Below is a small trained network, with its code and all its weights. Each question gives an input and a target symbol and asks what happens when units are switched off, that is, made to give their printed mean instead of their output.

import numpy as np


def w(rows, s, z=0):
    codes = np.array(rows[::2]) - 128.0
    scale = np.full(codes.shape[1], s)
    scale[-1] = z or s
    return codes * scale


def f(y):
    return y / 2 * (1 + np.tanh(0.7978845608 * (y + 0.044715 * y**3)))


def softmax(a):
    e = np.exp(a - a.max(-1, keepdims=True))
    return e / e.sum(-1, keepdims=True)


def log_softmax(a):
    a = a - a.max(-1, keepdims=True)
    return a - np.log(np.exp(a).sum(-1, keepdims=True))


def net(x, mask):
    ids = ['βγδζθπφψ'.index(c) for c in x.split()]
    T = len(ids)
    res = E[ids] + P[:T]
    r = res
    for j in range(2):
        rows = slice(2 * j, 2 * j + 2)
        q, k, v = (r @ M[0][rows].T for M in (Q, K, V))
        z = softmax(np.where(np.tri(T) > 0, q @ k.T / 2**0.5, -1e9)) @ v
        o = O[0][rows]
        res = res + np.where(mask[j], z, o[:, -1]) @ o[:, :-1]
    y = f(res @ A[0][:, :-1].T + A[0][:, -1])
    res = res + np.where(mask[2:26], y, B[0][:, -1]) @ B[0][:, :-1]
    return log_softmax(res[-1] @ U[:, :-1].T + U[:, -1])


Q, K, V, O, A, B = {}, {}, {}, {}, {}, {}
E = w([
[192,82,66,147,119,142,81,91],'β',
[144,91,91,79,102,160,151,144],'γ',
[197,91,76,54,149,151,97,146],'δ',
[44,114,162,129,93,219,213,38],'ζ',
[49,190,120,179,186,135,227,194],'θ',
[80,153,107,194,231,169,173,171],'π',
[77,45,144,165,230,100,141,211],'φ',
[87,158,133,115,252,128,171,194],'ψ',
],0.014)
P = w([
[254,151,185,216,27,161,135,157],'0',
[155,39,162,152,115,133,164,117],'1',
[168,25,101,138,144,88,175,97],'2',
[123,90,95,115,139,121,138,120],'3',
[102,164,111,114,90,126,85,154],'4',
[53,110,73,89,151,112,128,117],'5',
[7,75,113,78,164,132,103,145],'6',
[121,173,136,113,95,155,95,165],'7',
],0.0083)
Q[0] = w([
[144,53,67,102,168,184,160,90],'head 1',
[104,27,182,216,254,89,173,203],'head 1',
[147,215,112,82,31,160,74,107],'head 2',
[159,88,108,115,99,201,134,113],'head 2',
],0.029)
K[0] = w([
[45,148,142,101,157,192,58,192],'head 1',
[173,179,254,182,62,158,62,177],'head 1',
[131,91,39,96,158,108,186,83],'head 2',
[12,137,106,125,149,88,69,122],'head 2',
],0.033)
V[0] = w([
[97,93,107,83,4,85,202,198],'head 1',
[173,198,192,6,172,93,195,140],'head 1',
[89,178,139,183,130,120,184,72],'head 2',
[146,124,78,108,107,235,131,80],'head 2',
],0.02)
O[0] = w([
[226,195,219,159,200,54,10,36,56],'head 1',
[254,44,244,66,164,202,193,88,58],'head 1',
[141,240,33,136,178,237,60,60,254],'head 2',
[56,86,189,165,104,219,27,183,189],'head 2',
],0.0072,0.0048)
A[0] = w([
[140,64,77,66,128,102,68,104,177],'neuron 1',
[133,152,122,57,72,86,96,11,65],'neuron 2',
[170,109,126,42,58,157,109,23,75],'neuron 3',
[108,151,129,144,177,86,119,130,71],'neuron 4',
[107,150,154,187,153,71,123,163,63],'neuron 5',
[127,120,80,112,51,154,48,77,69],'neuron 6',
[104,177,115,98,158,67,141,85,130],'neuron 7',
[151,104,37,103,86,146,108,114,168],'neuron 8',
[163,114,103,44,18,85,153,53,77],'neuron 9',
[180,98,160,118,74,99,118,68,142],'neuron 10',
[114,119,128,187,169,154,142,131,48],'neuron 11',
[183,156,132,155,137,110,121,104,92],'neuron 12',
[140,83,145,61,66,150,106,95,105],'neuron 13',
[122,134,150,111,38,136,78,40,50],'neuron 14',
[149,127,141,166,151,124,85,136,67],'neuron 15',
[91,127,172,130,123,120,154,162,39],'neuron 16',
[82,154,183,107,76,96,166,67,126],'neuron 17',
[124,89,165,91,87,128,60,65,143],'neuron 18',
[141,120,158,190,114,149,168,137,83],'neuron 19',
[118,118,109,125,83,83,84,172,3],'neuron 20',
[146,88,104,98,102,162,146,121,186],'neuron 21',
[116,151,187,159,113,65,101,92,43],'neuron 22',
[137,134,63,41,22,130,134,27,131],'neuron 23',
[126,72,146,79,37,74,117,124,212],'neuron 24',
],0.011,0.0065)
B[0] = w([
[91,187,102,128,107,183,128,126,173],'neuron 1',
[93,198,143,58,149,117,119,126,149],'neuron 2',
[101,20,116,113,149,27,69,218,204],'neuron 3',
[159,142,111,156,58,138,150,132,189],'neuron 4',
[153,66,140,76,102,72,140,100,225],'neuron 5',
[148,159,122,112,155,55,210,140,234],'neuron 6',
[163,112,157,201,157,126,121,135,174],'neuron 7',
[70,71,211,137,177,108,135,143,245],'neuron 8',
[60,65,134,205,136,219,89,128,207],'neuron 9',
[136,164,108,81,74,119,175,91,167],'neuron 10',
[134,143,111,86,90,124,87,128,196],'neuron 11',
[118,54,167,138,137,159,117,138,143],'neuron 12',
[80,136,87,181,74,139,106,98,177],'neuron 13',
[102,28,134,120,147,155,121,167,156],'neuron 14',
[142,153,118,118,71,133,110,95,193],'neuron 15',
[129,90,89,82,170,187,86,129,163],'neuron 16',
[96,134,132,146,154,134,123,156,143],'neuron 17',
[54,143,121,155,119,143,133,147,171],'neuron 18',
[90,124,133,99,174,133,114,141,146],'neuron 19',
[162,103,116,182,100,186,163,97,184],'neuron 20',
[124,179,117,118,71,118,184,97,254],'neuron 21',
[95,142,240,119,94,167,152,128,153],'neuron 22',
[251,138,99,91,104,162,115,102,233],'neuron 23',
[196,188,116,117,174,59,79,133,200],'neuron 24',
],0.017,0.0089)
U = w([
[143,27,69,146,96,164,58,169,45],'β',
[122,95,200,148,111,122,63,148,78],'γ',
[164,81,129,95,200,111,34,202,98],'δ',
[134,174,72,120,119,97,17,160,144],'ζ',
[179,94,142,214,193,222,42,138,250],'θ',
[30,112,135,196,182,153,78,252,192],'π',
[160,85,135,215,140,47,107,196,23],'φ',
[166,113,119,76,169,178,179,143,202],'ψ',
],0.0031,0.0022)

Each question gives the input, a string of symbols that net reads in full, and the target symbol t.
The units are the heads (2 rows each of Q, K, V and O) and the neurons (one row each of A and B). Each row of codes is followed by its name. A weight is (code - 128) times the scale printed after its matrix; where a second scale follows, it is the last column's (O, A, B and U).
mask holds one flag per unit, heads first, then neurons. A switched-off unit (its flag False) gives its mean, the last column of its rows in O or B, instead of its output. The means were averaged over made-up inputs and are rounded, as every weight is.
A unit's drop is (log p(t) with every unit on - log p(t) with that unit switched off) / (log p(t) with every unit on - log p(t) with every unit switched off).
The circuit of an input: a set's keep is (log p(t) with only the set's units on - log p(t) with every unit switched off) / (log p(t) with every unit on - log p(t) with every unit switched off). Starting from the 12 units with the biggest drops (on a tie, the unit counted first), units are removed one at a time, each time the one whose removal leaves the highest keep (on an exact tie, the one counted first), for as long as the keep stays at least 0.8.
units of the circuit, in order: the units of the circuit, biggest drop first
top k neurons: the k neurons with the biggest drops, biggest first
heads that matter: for each layer, one digit per head in row order, 1 if its drop is at least 0.15 and else 0, layers parted by /
drop when u is switched off: that unit's drop, to one decimal
input θ π ψ π, target θ: heads that matter	11
input ζ γ δ β φ π ζ, target θ: heads that matter	01
input δ γ δ ζ ψ ψ ψ φ, target δ: units of the circuit, in order	head 2; neuron 24; neuron 16
input π ψ π ψ, target π: heads that matter	10
input θ ψ ψ φ γ, target β: units of the circuit, in order	head 1; neuron 9; neuron 3; head 2
input γ ψ π γ ψ, target γ: units of the circuit, in order	head 1; neuron 22; head 2
input φ ψ ζ, target β: top 2 neurons	neuron 9; neuron 3
input ψ ψ ψ ψ β ζ, target β: units of the circuit, in order	head 1; neuron 3; neuron 13
input θ ψ ψ γ ψ θ, target θ: units of the circuit, in order	head 2; neuron 7; head 1
input ψ γ γ, target β: top 3 neurons	neuron 3; neuron 9; neuron 23
input γ γ ζ ζ, target π: top 2 neurons	neuron 18; neuron 14
input φ β ψ δ, target β: top 4 neurons	neuron 3; neuron 9; neuron 23; neuron 13
input π φ π β, target θ: top 3 neurons	neuron 9; neuron 23; neuron 7
input π ψ β, target β: units of the circuit, in order	head 1; neuron 3; neuron 9; head 2
input δ π β, target ψ: top 3 neurons	neuron 23; neuron 6; neuron 3
input π π β ψ β ψ π, target π: top 2 neurons	neuron 23; neuron 8
input γ ζ π θ, target γ: top 2 neurons	neuron 22; neuron 5
input π ψ ζ β δ, target π: heads that matter	01
input γ γ ζ π, target γ: heads that matter	11
input ψ γ ψ ψ θ θ, target ψ: heads that matter	10
input π π β π π, target π: heads that matter	10
input β θ ψ ψ φ ψ δ, target β: top neuron	neuron 9
input φ δ π π δ, target ψ: drop when neuron 3 is switched off	0.1
input θ δ β θ, target θ: drop when head 1 is switched off	0.2
input θ ζ π θ π, target θ: drop when neuron 12 is switched off	0.1
